Here is a tiny trained network, its code and every weight. The questions are about switching its units off for an input and a target symbol, where a switched-off unit gives its printed mean instead of its output.

import numpy as np


def w(rows, s, z=0):
    codes = np.array(rows[::2]) - 128.0
    scale = np.full(codes.shape[1], s)
    scale[-1] = z or s
    return codes * scale


def f(y):
    return np.maximum(y, 0)


def softmax(a):
    e = np.exp(a - a.max(-1, keepdims=True))
    return e / e.sum(-1, keepdims=True)


def log_softmax(a):
    a = a - a.max(-1, keepdims=True)
    return a - np.log(np.exp(a).sum(-1, keepdims=True))


def net(x, mask):
    ids = ['ΓΞβεμτφ'.index(c) for c in x.split()]
    T = len(ids)
    res = E[ids] + P[:T]
    u = 0
    for l in range(3):
        r = res
        for j in range(2):
            rows = slice(2 * j, 2 * j + 2)
            q, k, v = (r @ M[l][rows].T for M in (Q, K, V))
            z = softmax(np.where(np.tri(T) > 0, q @ k.T / 2**0.5, -1e9)) @ v
            o = O[l][rows]
            res = res + np.where(mask[u + j], z, o[:, -1]) @ o[:, :-1]
        u += 2
        y = f(res @ A[l][:, :-1].T + A[l][:, -1])
        res = res + np.where(mask[u : u + 4], y, B[l][:, -1]) @ B[l][:, :-1]
        u += 4
    return log_softmax(res[-1] @ U[:, :-1].T + U[:, -1])


Q, K, V, O, A, B = {}, {}, {}, {}, {}, {}
E = w([
[126,109,95,186],'Γ',
[196,123,2,202],'Ξ',
[203,178,21,106],'β',
[36,49,110,12],'ε',
[162,57,106,127],'μ',
[151,222,198,172],'τ',
[160,62,124,167],'φ',
],0.014)
P = w([
[139,1,196,155],'0',
[66,141,121,159],'1',
[70,133,129,148],'2',
[76,125,135,153],'3',
[79,117,139,144],'4',
[82,100,147,135],'5',
[75,81,162,134],'6',
],0.0097)
Q[0] = w([
[212,253,119,124],'0.h0',
[40,112,95,230],'0.h0',
[22,202,49,85],'0.h1',
[147,26,221,164],'0.h1',
],0.006)
K[0] = w([
[18,173,34,47],'0.h0',
[195,78,95,99],'0.h0',
[182,41,254,180],'0.h1',
[192,219,25,102],'0.h1',
],0.0063)
V[0] = w([
[4,103,129,1],'0.h0',
[173,14,131,20],'0.h0',
[177,209,171,139],'0.h1',
[137,240,78,74],'0.h1',
],0.0055)
O[0] = w([
[74,130,118,115,4],'0.h0',
[236,92,107,82,150],'0.h0',
[93,116,159,209,34],'0.h1',
[150,254,94,193,25],'0.h1',
],0.0077,0.0041)
A[0] = w([
[226,134,72,46,123],'0.n0',
[155,120,245,198,245],'0.n1',
[134,60,30,254,201],'0.n2',
[196,138,144,131,250],'0.n3',
],0.0078,0.0023)
B[0] = w([
[133,22,174,254,194],'0.n0',
[21,139,102,27,150],'0.n1',
[154,24,10,194,254],'0.n2',
[82,211,82,190,165],'0.n3',
],0.0062,0.011)
Q[1] = w([
[196,226,110,150],'1.h0',
[116,254,203,23],'1.h0',
[118,75,87,67],'1.h1',
[88,187,90,149],'1.h1',
],0.0077)
K[1] = w([
[155,189,108,253],'1.h0',
[107,244,123,99],'1.h0',
[208,54,177,117],'1.h1',
[104,96,36,201],'1.h1',
],0.0071)
V[1] = w([
[32,255,250,132],'1.h0',
[49,152,11,127],'1.h0',
[16,144,81,46],'1.h1',
[149,153,57,91],'1.h1',
],0.0044)
O[1] = w([
[214,182,1,87,6],'1.h0',
[31,77,23,42,132],'1.h0',
[70,213,98,224,104],'1.h1',
[102,95,113,209,130],'1.h1',
],0.0052,0.023)
A[1] = w([
[173,92,46,27,170],'1.n0',
[55,211,163,95,252],'1.n1',
[96,113,113,180,100],'1.n2',
[92,160,255,156,162],'1.n3',
],0.0064,0.0039)
B[1] = w([
[161,136,126,77,150],'1.n0',
[116,164,97,249,156],'1.n1',
[129,158,109,82,254],'1.n2',
[142,187,190,191,188],'1.n3',
],0.014,0.0067)
Q[2] = w([
[206,159,72,108],'2.h0',
[119,120,106,75],'2.h0',
[211,132,10,157],'2.h1',
[170,168,45,69],'2.h1',
],0.012)
K[2] = w([
[1,155,105,60],'2.h0',
[76,98,132,44],'2.h0',
[126,245,40,145],'2.h1',
[24,223,113,106],'2.h1',
],0.0067)
V[2] = w([
[178,129,101,148],'2.h0',
[130,78,175,117],'2.h0',
[254,146,140,156],'2.h1',
[107,120,211,72],'2.h1',
],0.0099)
O[2] = w([
[209,99,89,148,145],'2.h0',
[93,157,181,166,247],'2.h0',
[10,64,112,242,104],'2.h1',
[249,2,147,176,99],'2.h1',
],0.0078,0.013)
A[2] = w([
[182,206,88,130,155],'2.n0',
[74,135,254,163,198],'2.n1',
[181,183,146,112,43],'2.n2',
[190,109,159,207,2],'2.n3',
],0.0078,0.0082)
B[2] = w([
[156,115,125,74,139],'2.n0',
[150,223,2,70,251],'2.n1',
[84,72,173,104,128],'2.n2',
[25,189,215,96,165],'2.n3',
],0.009,0.018)
U = w([
[229,123,67,91,207],'Γ',
[77,94,79,140,185],'Ξ',
[91,145,144,84,117],'β',
[156,141,144,120,183],'ε',
[156,184,75,85,73],'μ',
[83,110,116,1,118],'τ',
[34,153,162,92,2],'φ',
],0.01,0.0066)

Each question gives the input, a string of symbols that net reads in full, and the target symbol t.
The units are the heads (2 rows each of Q, K, V and O) and the neurons (one row each of A and B). Each row of codes is followed by its name. A weight is (code - 128) times the scale printed after its matrix; where a second scale follows, it is the last column's (O, A, B and U).
mask holds one flag per unit, layer by layer, with each layer's heads first. A switched-off unit (its flag False) gives its mean, the last column of its rows in O or B, instead of its output. The means were averaged over made-up inputs and are rounded, as every weight is.
A unit's drop is (log p(t) with every unit on - log p(t) with that unit switched off) / (log p(t) with every unit on - log p(t) with every unit switched off).
The circuit of an input: a set's keep is (log p(t) with only the set's units on - log p(t) with every unit switched off) / (log p(t) with every unit on - log p(t) with every unit switched off). Starting from the 12 units with the biggest drops (on a tie, the unit counted first), units are removed one at a time, each time the one whose removal leaves the highest keep (on an exact tie, the one counted first), for as long as the keep stays at least 0.8.
circuit, biggest first: the units of the circuit, biggest drop first
top k neurons: the k neurons with the biggest drops, biggest first
k most important neurons of layer l: the k neurons of layer l with the biggest drops, biggest first
heads that matter: for each layer, one digit per head in row order, 1 if its drop is at least 0.15 and else 0, layers parted by /
drop of u: that unit's drop, to one decimal
input Ξ Ξ φ, target μ: circuit, biggest first : [2.n1; 1.h0; 1.n3; 0.n2]
input Γ τ Ξ ε β Ξ μ, target Γ: heads that matter : 01 / 00 / 01
input Γ φ β β Ξ Ξ Γ, target Γ: circuit, biggest first : [2.h1; 0.h1; 0.n1]
input μ Ξ β ε μ, target φ: heads that matter : 11 / 10 / 01
input Γ Ξ Ξ φ, target Γ: circuit, biggest first : [2.h1; 0.n1; 2.h0]
input τ τ β, target τ: heads that matter : 10 / 10 / 11
input ε ε ε τ, target μ: circuit, biggest first : [0.n2; 1.h0]
input β Γ β, target Ξ: circuit, biggest first : [2.h1; 0.n0; 0.h0]
input Ξ Ξ Ξ Ξ Ξ Ξ β, target μ: heads that matter : 10 / 10 / 00
input τ Ξ ε Ξ Γ, target τ: heads that matter : 00 / 10 / 01
input Ξ Ξ Γ, target μ: heads that matter : 00 / 10 / 00
input Γ τ β, target Γ: 2 most important neurons of layer 0 : [0.n2; 0.n1]
input τ Ξ β Γ Γ μ φ, target τ: most important neuron of layer 2 : [2.n1]
input ε Ξ μ, target ε: heads that matter : 10 / 00 / 01
input ε μ β Ξ ε, target ε: most important neuron of layer 2 : [2.n3]
input μ Ξ Ξ β Ξ β, target φ: 2 most important neurons of layer 1 : [1.n3; 1.n2]
input Ξ τ τ μ, target μ: top 2 neurons : [2.n1; 1.n3]
input Γ τ β Γ Γ, target Γ: heads that matter : 01 / 00 / 01
input Ξ Ξ Ξ Ξ φ ε β, target μ: top 4 neurons : [2.n1; 0.n2; 0.n0; 1.n3]
input Γ φ Ξ ε β, target Γ: top 4 neurons : [0.n2; 2.n3; 0.n1; 0.n0]
input Ξ Ξ μ, target μ: top 2 neurons : [2.n1; 0.n2]
input ε Ξ Ξ Ξ Ξ β, target ε: 2 most important neurons of layer 2 : [2.n3; 2.n1]
input Ξ μ τ, target μ: top neuron : [1.n1]
input ε Ξ Ξ μ Γ, target ε: top 3 neurons : [2.n3; 0.n2; 2.n1]
input τ Ξ φ β, target τ: 2 most important neurons of layer 1 : [1.n3; 1.n1]
input μ Ξ Ξ Ξ φ φ μ, target φ: 2 most important neurons of layer 1 : [1.n3; 1.n2]
input ε φ τ β Ξ φ, target ε: top neuron : [2.n3]
input μ φ Γ, target φ: 2 most important neurons of layer 1 : [1.n3; 1.n2]
input μ Ξ Γ β φ, target φ: drop of 2.n3 : 2.7
